Here is a tiny trained network, its code and every weight. The questions are about switching its units off for an input and a class, where a switched-off unit gives its printed mean instead of its output.

import numpy as np


def w(rows, s, z=0):
    codes = np.array(rows[::2]) - 128.0
    scale = np.full(codes.shape[1], s)
    scale[-1] = z or s
    return codes * scale


def norm(h):
    return h / np.sqrt((h * h).mean(-1, keepdims=True) + 1e-5)


def f(y):
    return y / 2 * (1 + np.tanh(0.7978845608 * (y + 0.044715 * y**3)))


def log_softmax(a):
    a = a - a.max(-1, keepdims=True)
    return a - np.log(np.exp(a).sum(-1, keepdims=True))


def net(x, mask):
    res = np.array(x, float).reshape(1, 7) / 4 @ E
    u = 0
    for l in range(3):
        y = f(norm(res) @ A[l][:, :-1].T + A[l][:, -1])
        res = res + np.where(mask[u : u + 12], y, B[l][:, -1]) @ B[l][:, :-1]
        u += 12
    return log_softmax(norm(res)[-1] @ U[:, :-1].T + U[:, -1])


A, B = {}, {}
E = w([
[149,134,106,217],'x0',
[84,85,14,135],'x1',
[168,225,73,106],'x2',
[129,129,127,126],'x3',
[127,127,126,129],'x4',
[2,192,156,164],'x5',
[130,126,130,128],'x6',
],0.0071)
A[0] = w([
[129,84,81,103,254],'0.n1',
[144,159,53,218,152],'0.n2',
[48,143,152,185,161],'0.n3',
[82,112,124,4,111],'0.n4',
[160,225,82,72,108],'0.n5',
[93,144,137,4,56],'0.n6',
[138,159,129,227,158],'0.n7',
[205,52,137,134,219],'0.n8',
[187,97,123,85,91],'0.n9',
[156,101,189,109,40],'0.n10',
[60,205,178,167,177],'0.n11',
[115,127,71,93,84],'0.n12',
],0.012,0.0028)
B[0] = w([
[119,82,77,145,194],'0.n1',
[136,53,136,176,209],'0.n2',
[192,135,52,121,226],'0.n3',
[174,99,141,236,192],'0.n4',
[118,55,156,107,218],'0.n5',
[184,116,150,244,181],'0.n6',
[197,112,189,153,201],'0.n7',
[159,131,76,109,240],'0.n8',
[152,144,76,131,177],'0.n9',
[156,170,137,108,158],'0.n10',
[150,126,63,96,253],'0.n11',
[50,62,153,120,150],'0.n12',
],0.011,0.0058)
A[1] = w([
[198,80,122,122,241],'1.n1',
[174,74,195,180,21],'1.n2',
[173,10,122,103,217],'1.n3',
[84,142,43,95,252],'1.n4',
[215,31,140,108,50],'1.n5',
[111,85,117,38,98],'1.n6',
[143,29,155,92,9],'1.n7',
[18,178,191,173,153],'1.n8',
[21,254,80,231,249],'1.n9',
[172,169,132,114,123],'1.n10',
[133,42,76,187,128],'1.n11',
[73,40,104,121,144],'1.n12',
],0.0096,0.0015)
B[1] = w([
[39,165,192,156,247],'1.n1',
[103,138,127,151,181],'1.n2',
[117,253,80,134,255],'1.n3',
[124,170,80,91,158],'1.n4',
[90,170,78,166,249],'1.n5',
[128,165,197,204,128],'1.n6',
[192,231,131,150,159],'1.n7',
[247,130,140,232,116],'1.n8',
[249,150,2,134,134],'1.n9',
[52,81,181,76,156],'1.n10',
[100,179,217,110,255],'1.n11',
[132,127,246,43,172],'1.n12',
],0.0073,0.0079)
A[2] = w([
[49,21,53,150,152],'2.n1',
[44,94,70,180,151],'2.n2',
[118,220,148,160,151],'2.n3',
[137,192,89,97,106],'2.n4',
[46,104,121,150,121],'2.n5',
[236,194,191,102,202],'2.n6',
[197,61,35,129,5],'2.n7',
[156,118,233,189,89],'2.n8',
[161,101,91,255,104],'2.n9',
[225,70,135,122,222],'2.n10',
[128,64,109,42,38],'2.n11',
[75,167,100,11,66],'2.n12',
],0.0097,0.0025)
B[2] = w([
[186,9,254,27,151],'2.n1',
[115,105,157,46,179],'2.n2',
[65,119,151,131,254],'2.n3',
[29,163,153,165,195],'2.n4',
[208,198,115,57,140],'2.n5',
[79,38,114,49,239],'2.n6',
[160,207,108,85,151],'2.n7',
[111,118,100,92,190],'2.n8',
[185,9,157,172,236],'2.n9',
[189,44,51,163,140],'2.n10',
[171,152,132,160,118],'2.n11',
[105,88,156,190,163],'2.n12',
],0.0062,0.0065)
U = w([
[173,54,115,224,112],'0',
[64,161,122,137,252],'1',
[164,150,2,112,50],'2',
[92,62,138,57,13],'3',
[71,100,77,173,193],'4',
],0.014,0.0027)

Each question gives the input, the list of numbers given to net, and the class t.
The units are the neurons (one row each of A and B). Each row of codes is followed by its name. A weight is (code - 128) times the scale printed after its matrix; where a second scale follows, it is the last column's (A, B and U).
mask holds one flag per neuron, layer by layer. A switched-off neuron (its flag False) gives its mean, the last column of its row in B, instead of its output. The means were averaged over made-up inputs and are rounded, as every weight is.
A unit's drop is (log p(t) with every unit on - log p(t) with that unit switched off) / (log p(t) with every unit on - log p(t) with every unit switched off).
The circuit of an input: a set's keep is (log p(t) with only the set's units on - log p(t) with every unit switched off) / (log p(t) with every unit on - log p(t) with every unit switched off). Starting from the 12 units with the biggest drops (on a tie, the unit counted first), units are removed one at a time, each time the one whose removal leaves the highest keep (on an exact tie, the one counted first), for as long as the keep stays at least 0.8.
circuit, biggest first: the units of the circuit, biggest drop first
most important unit: the unit with the biggest drop
k most important neurons: the k neurons with the biggest drops, biggest first
top k neurons in layer l: the k neurons of layer l with the biggest drops, biggest first
input [6,6,-7,-7,6,8,8], class 2: circuit, biggest first => [0.n3]
input [-7,2,0,7,-1,7,5], class 0: circuit, biggest first => [0.n6, 0.n4]
input [6,4,-8,6,-4,-5,2], class 1: top 3 neurons in layer 0 => [0.n4, 0.n6, 0.n3]
input [-4,-2,2,6,-8,-4,0], class 0: top 4 neurons in layer 0 => [0.n6, 0.n4, 0.n9, 0.n11]
input [-8,-7,-8,-5,-2,1,4], class 0: circuit, biggest first => [0.n4, 0.n6]
input [5,-1,3,6,4,7,-6], class 2: circuit, biggest first => [0.n11, 0.n3]
input [-2,7,-6,-7,-6,1,-5], class 3: top 3 neurons in layer 0 => [0.n1, 0.n7, 0.n10]
input [-8,2,8,0,-7,7,3], class 0: top 2 neurons in layer 0 => [0.n4, 0.n6]
input [6,-8,-8,-3,-8,-3,-2], class 1: circuit, biggest first => [0.n4, 0.n6, 1.n1, 2.n9]
input [-8,5,-6,7,0,-5,-5], class 0: 3 most important neurons => [0.n4, 0.n6, 0.n1]
input [-7,-6,-2,8,-1,8,-2], class 2: 2 most important neurons => [1.n9, 0.n5]
input [7,5,3,4,-3,2,6], class 0: 2 most important neurons => [0.n2, 2.n9]
input [-3,-8,5,-2,-4,1,2], class 3: 2 most important neurons => [1.n3, 0.n2]
input [-1,-5,3,-2,7,-5,8], class 4: most important unit => 0.n3
input [4,2,-1,-2,-2,-6,-1], class 2: 3 most important neurons => [0.n8, 0.n9, 0.n4]
input [-4,-5,-4,-6,-6,-7,-2], class 2: 4 most important neurons => [0.n8, 0.n9, 1.n11, 0.n10]
input [0,1,-8,5,-8,-8,8], class 1: top 2 neurons in layer 1 => [1.n3, 1.n1]
input [-3,-2,-6,6,0,-6,-1], class 1: top 3 neurons in layer 0 => [0.n3, 0.n11, 0.n7]
input [-5,-7,5,-5,4,6,-2], class 3: 2 most important neurons => [0.n5, 1.n3]
input [8,-2,-1,4,8,4,0], class 0: circuit, biggest first => [0.n7]
input [7,1,1,-6,-2,6,4], class 0: 4 most important neurons => [0.n7, 0.n2, 2.n9, 0.n8]
input [4,8,1,0,8,-2,-2], class 3: 2 most important neurons => [0.n1, 0.n2]
input [2,-7,-2,4,6,3,-5], class 3: 2 most important neurons => [1.n3, 1.n5]
input [-6,-2,4,0,3,7,4], class 2: 4 most important neurons => [1.n9, 0.n7, 0.n2, 0.n11]
input [-6,4,8,1,-4,-8,2], class 1: top 3 neurons in layer 0 => [0.n3, 0.n12, 0.n11]
input [-5,7,4,3,6,4,5], class 3: top 3 neurons in layer 0 => [0.n12, 0.n7, 0.n5]
input [-3,-6,5,-5,-7,-1,5], class 3: circuit, biggest first => [2.n6]
